Below is a small trained network, with its code and all its weights. Each question gives an input and a target symbol and asks what happens when units are switched off, that is, made to give their printed mean instead of their output.

import numpy as np


def w(rows, s, z=0):
    codes = np.array(rows[::2]) - 128.0
    scale = np.full(codes.shape[1], s)
    scale[-1] = z or s
    return codes * scale


def norm(h):
    return h / np.sqrt((h * h).mean(-1, keepdims=True) + 1e-5)


def f(y):
    return y / 2 * (1 + np.tanh(0.7978845608 * (y + 0.044715 * y**3)))


def softmax(a):
    e = np.exp(a - a.max(-1, keepdims=True))
    return e / e.sum(-1, keepdims=True)


def log_softmax(a):
    a = a - a.max(-1, keepdims=True)
    return a - np.log(np.exp(a).sum(-1, keepdims=True))


def net(x, mask):
    ids = ['αδεζθλμξφω'.index(c) for c in x.split()]
    T = len(ids)
    res = E[ids] + P[:T]
    u = 0
    for l in range(3):
        q, k, v = (norm(res) @ M[l].T for M in (Q, K, V))
        z = softmax(np.where(np.tri(T) > 0, q @ k.T / 2**0.5, -1e9)) @ v
        res = res + np.where(mask[u], z, O[l][:, -1]) @ O[l][:, :-1]
        u += 1
        y = f(norm(res) @ A[l][:, :-1].T + A[l][:, -1])
        res = res + np.where(mask[u : u + 12], y, B[l][:, -1]) @ B[l][:, :-1]
        u += 12
    return log_softmax(norm(res)[-1] @ U[:, :-1].T + U[:, -1])


Q, K, V, O, A, B = {}, {}, {}, {}, {}, {}
E = w([
[198,107,102,110],'α',
[102,106,105,87],'δ',
[49,122,94,164],'ε',
[172,155,147,176],'ζ',
[147,105,172,149],'θ',
[145,161,224,167],'λ',
[51,71,89,105],'μ',
[165,128,156,254],'ξ',
[169,100,65,55],'φ',
[220,94,119,147],'ω',
],0.022)
P = w([
[226,19,121,136],'0',
[254,61,112,128],'1',
[83,116,111,215],'2',
[45,181,110,172],'3',
[40,215,129,136],'4',
[104,120,133,193],'5',
[84,192,126,85],'6',
[122,141,140,133],'7',
[241,96,170,129],'8',
[126,102,152,187],'9',
[166,143,153,103],'10',
[181,151,151,77],'11',
],0.0063)
Q[0] = w([
[62,67,2,177],'L0H0',
[58,157,177,46],'L0H0',
],0.0045)
K[0] = w([
[132,113,201,54],'L0H0',
[142,83,2,168],'L0H0',
],0.0065)
V[0] = w([
[141,62,133,169],'L0H0',
[88,148,255,80],'L0H0',
],0.0098)
O[0] = w([
[111,72,109,145,252],'L0H0',
[152,152,253,110,3],'L0H0',
],0.011,0.0044)
A[0] = w([
[162,154,106,113,232],'L0N0',
[133,84,126,199,135],'L0N1',
[145,47,152,144,121],'L0N2',
[135,147,103,159,221],'L0N3',
[146,104,133,145,117],'L0N4',
[156,134,140,50,12],'L0N5',
[175,110,129,129,107],'L0N6',
[105,149,124,14,190],'L0N7',
[166,124,79,69,211],'L0N8',
[119,101,69,252,171],'L0N9',
[38,104,98,134,254],'L0N10',
[151,127,138,96,253],'L0N11',
],0.012,0.0022)
B[0] = w([
[124,162,250,183,136],'L0N0',
[84,182,161,48,190],'L0N1',
[28,218,111,51,153],'L0N2',
[218,88,246,5,159],'L0N3',
[161,194,150,137,142],'L0N4',
[48,27,93,112,124],'L0N5',
[28,117,85,64,139],'L0N6',
[32,97,124,152,136],'L0N7',
[134,203,196,191,144],'L0N8',
[242,199,162,45,250],'L0N9',
[91,83,187,189,165],'L0N10',
[82,198,254,151,128],'L0N11',
],0.005,0.016)
Q[1] = w([
[89,162,180,45],'L1H0',
[255,147,42,153],'L1H0',
],0.0064)
K[1] = w([
[234,253,184,126],'L1H0',
[188,82,175,179],'L1H0',
],0.0063)
V[1] = w([
[63,43,24,12],'L1H0',
[254,132,200,235],'L1H0',
],0.006)
O[1] = w([
[47,123,88,105,40],'L1H0',
[74,3,98,145,253],'L1H0',
],0.013,0.0043)
A[1] = w([
[71,92,106,67,180],'L1N0',
[176,102,77,85,178],'L1N1',
[129,194,124,127,200],'L1N2',
[124,181,132,165,89],'L1N3',
[167,252,150,209,177],'L1N4',
[122,138,84,239,249],'L1N5',
[60,117,117,98,141],'L1N6',
[194,133,126,109,6],'L1N7',
[131,62,52,142,202],'L1N8',
[87,148,85,145,250],'L1N9',
[110,75,180,111,115],'L1N10',
[153,116,148,101,128],'L1N11',
],0.013,0.0021)
B[1] = w([
[154,169,253,201,210],'L1N0',
[63,80,198,70,215],'L1N1',
[98,31,157,189,140],'L1N2',
[95,79,11,69,124],'L1N3',
[107,60,116,140,253],'L1N4',
[194,99,156,33,180],'L1N5',
[168,67,32,236,201],'L1N6',
[202,147,116,184,241],'L1N7',
[81,129,85,55,202],'L1N8',
[221,57,149,106,177],'L1N9',
[72,177,124,113,173],'L1N10',
[91,157,172,140,188],'L1N11',
],0.006,0.0049)
Q[2] = w([
[113,250,53,62],'L2H0',
[125,190,68,123],'L2H0',
],0.012)
K[2] = w([
[143,123,5,108],'L2H0',
[120,115,92,113],'L2H0',
],0.015)
V[2] = w([
[162,176,75,111],'L2H0',
[213,25,71,254],'L2H0',
],0.0095)
O[2] = w([
[171,240,43,54,73],'L2H0',
[173,125,2,198,254],'L2H0',
],0.0094,0.0058)
A[2] = w([
[57,135,63,185,172],'L2N0',
[122,151,51,166,210],'L2N1',
[87,129,251,119,108],'L2N2',
[189,141,85,173,137],'L2N3',
[120,131,141,218,123],'L2N4',
[115,106,144,154,174],'L2N5',
[92,104,154,196,72],'L2N6',
[96,189,143,72,194],'L2N7',
[115,185,115,155,18],'L2N8',
[198,74,98,113,184],'L2N9',
[126,73,201,96,253],'L2N10',
[119,126,72,113,105],'L2N11',
],0.013,0.0027)
B[2] = w([
[91,174,164,155,170],'L2N0',
[33,154,97,57,196],'L2N1',
[3,36,77,118,198],'L2N2',
[104,137,213,34,238],'L2N3',
[195,189,125,120,185],'L2N4',
[134,76,206,201,159],'L2N5',
[149,96,78,133,159],'L2N6',
[77,213,136,98,128],'L2N7',
[162,90,105,224,114],'L2N8',
[20,134,75,103,254],'L2N9',
[25,118,116,194,202],'L2N10',
[161,210,58,53,140],'L2N11',
],0.0066,0.0091)
U = w([
[107,107,99,92,228],'α',
[133,252,116,196,182],'δ',
[135,181,81,146,58],'ε',
[195,114,156,115,196],'ζ',
[61,116,226,121,11],'θ',
[177,112,135,255,93],'λ',
[125,198,92,185,100],'μ',
[197,65,43,175,139],'ξ',
[128,165,106,113,3],'φ',
[146,111,101,126,167],'ω',
],0.0099,0.0057)

Each question gives the input, a string of symbols that net reads in full, and the target symbol t.
The units are the heads (2 rows each of Q, K, V and O) and the neurons (one row each of A and B). Each row of codes is followed by its name. A weight is (code - 128) times the scale printed after its matrix; where a second scale follows, it is the last column's (O, A, B and U).
mask holds one flag per unit, layer by layer, with each layer's heads first. A switched-off unit (its flag False) gives its mean, the last column of its rows in O or B, instead of its output. The means were averaged over made-up inputs and are rounded, as every weight is.
A unit's drop is (log p(t) with every unit on - log p(t) with that unit switched off) / (log p(t) with every unit on - log p(t) with every unit switched off).
The circuit of an input: a set's keep is (log p(t) with only the set's units on - log p(t) with every unit switched off) / (log p(t) with every unit on - log p(t) with every unit switched off). Starting from the 12 units with the biggest drops (on a tie, the unit counted first), units are removed one at a time, each time the one whose removal leaves the highest keep (on an exact tie, the one counted first), for as long as the keep stays at least 0.8.
circuit, biggest first: the units of the circuit, biggest drop first
unit that matters most: the unit with the biggest drop
k most important neurons: the k neurons with the biggest drops, biggest first
top k neurons in layer l: the k neurons of layer l with the biggest drops, biggest first
drop when u is switched off: that unit's drop, to one decimal
input α ξ ξ ξ ξ ξ ζ, target ξ: circuit, biggest first => (L2H0)
input ζ α ω ξ μ ζ λ ξ δ ξ ζ, target λ: circuit, biggest first => (L0N1, L2H0, L1N8)
input δ θ μ, target θ: circuit, biggest first => (L2H0, L1N0)
input ζ ζ α δ ξ ξ ζ, target ζ: circuit, biggest first => (L0N3, L2N2)
input θ ξ θ ξ, target θ: circuit, biggest first => (L2H0, L0N2, L1N10)
input ζ ω ξ ξ δ θ ξ ε, target θ: 3 most important neurons => (L0N2, L0N10, L1N10)
input ξ α δ ζ φ ζ λ ξ δ, target λ: top 2 neurons in layer 0 => (L0N9, L0N3)
input ζ μ ξ, target α: 2 most important neurons => (L1N0, L1N3)
input δ δ μ, target δ: top 3 neurons in layer 1 => (L1N6, L1N1, L1N0)
input φ φ ξ φ ε ζ ζ α ξ, target ζ: 4 most important neurons => (L1N6, L2N3, L0N3, L0N9)
input φ μ ξ ζ ω ξ, target ξ: top 2 neurons in layer 1 => (L1N4, L1N8)
input δ ε ω α ξ μ λ ξ φ δ ε, target λ: 2 most important neurons => (L0N10, L1N0)
input μ δ μ δ μ, target δ: top 2 neurons in layer 0 => (L0N1, L0N9)
input θ ξ δ, target θ: circuit, biggest first => (L1N0)
input ε ξ ξ λ ξ δ μ ξ δ ζ ω δ, target λ: top 2 neurons in layer 1 => (L1N0, L1N6)
input θ ξ ζ, target θ: 2 most important neurons => (L0N2, L0N9)
input ξ α ζ ζ μ ξ ξ ξ λ, target λ: top 2 neurons in layer 0 => (L0N1, L0N3)
input φ δ δ ξ δ μ μ δ ζ ξ δ, target δ: 3 most important neurons => (L1N6, L0N9, L2N0)
input ε ω ξ ξ ξ α ε ξ ω ε ξ, target ξ: 3 most important neurons => (L1N0, L1N4, L2N9)
input θ ξ δ ε ξ θ ω ζ δ, target θ: 2 most important neurons => (L0N2, L1N0)
input ω μ ξ ζ θ φ ε ξ θ ζ ζ α, target θ: unit that matters most => L2H0
input ξ ξ δ δ ω ξ ζ θ ξ ξ ω ε, target θ: top 2 neurons in layer 1 => (L1N0, L1N10)
input α ω ε ζ ξ ξ ζ δ α δ λ ζ, target λ: drop when L2H0 is switched off => 0.1
input θ α ξ ξ, target θ: drop when L1H0 is switched off => 0.2
input μ ξ ξ ξ ξ ζ θ ξ ξ ω, target θ: drop when L0N2 is switched off => 0.3
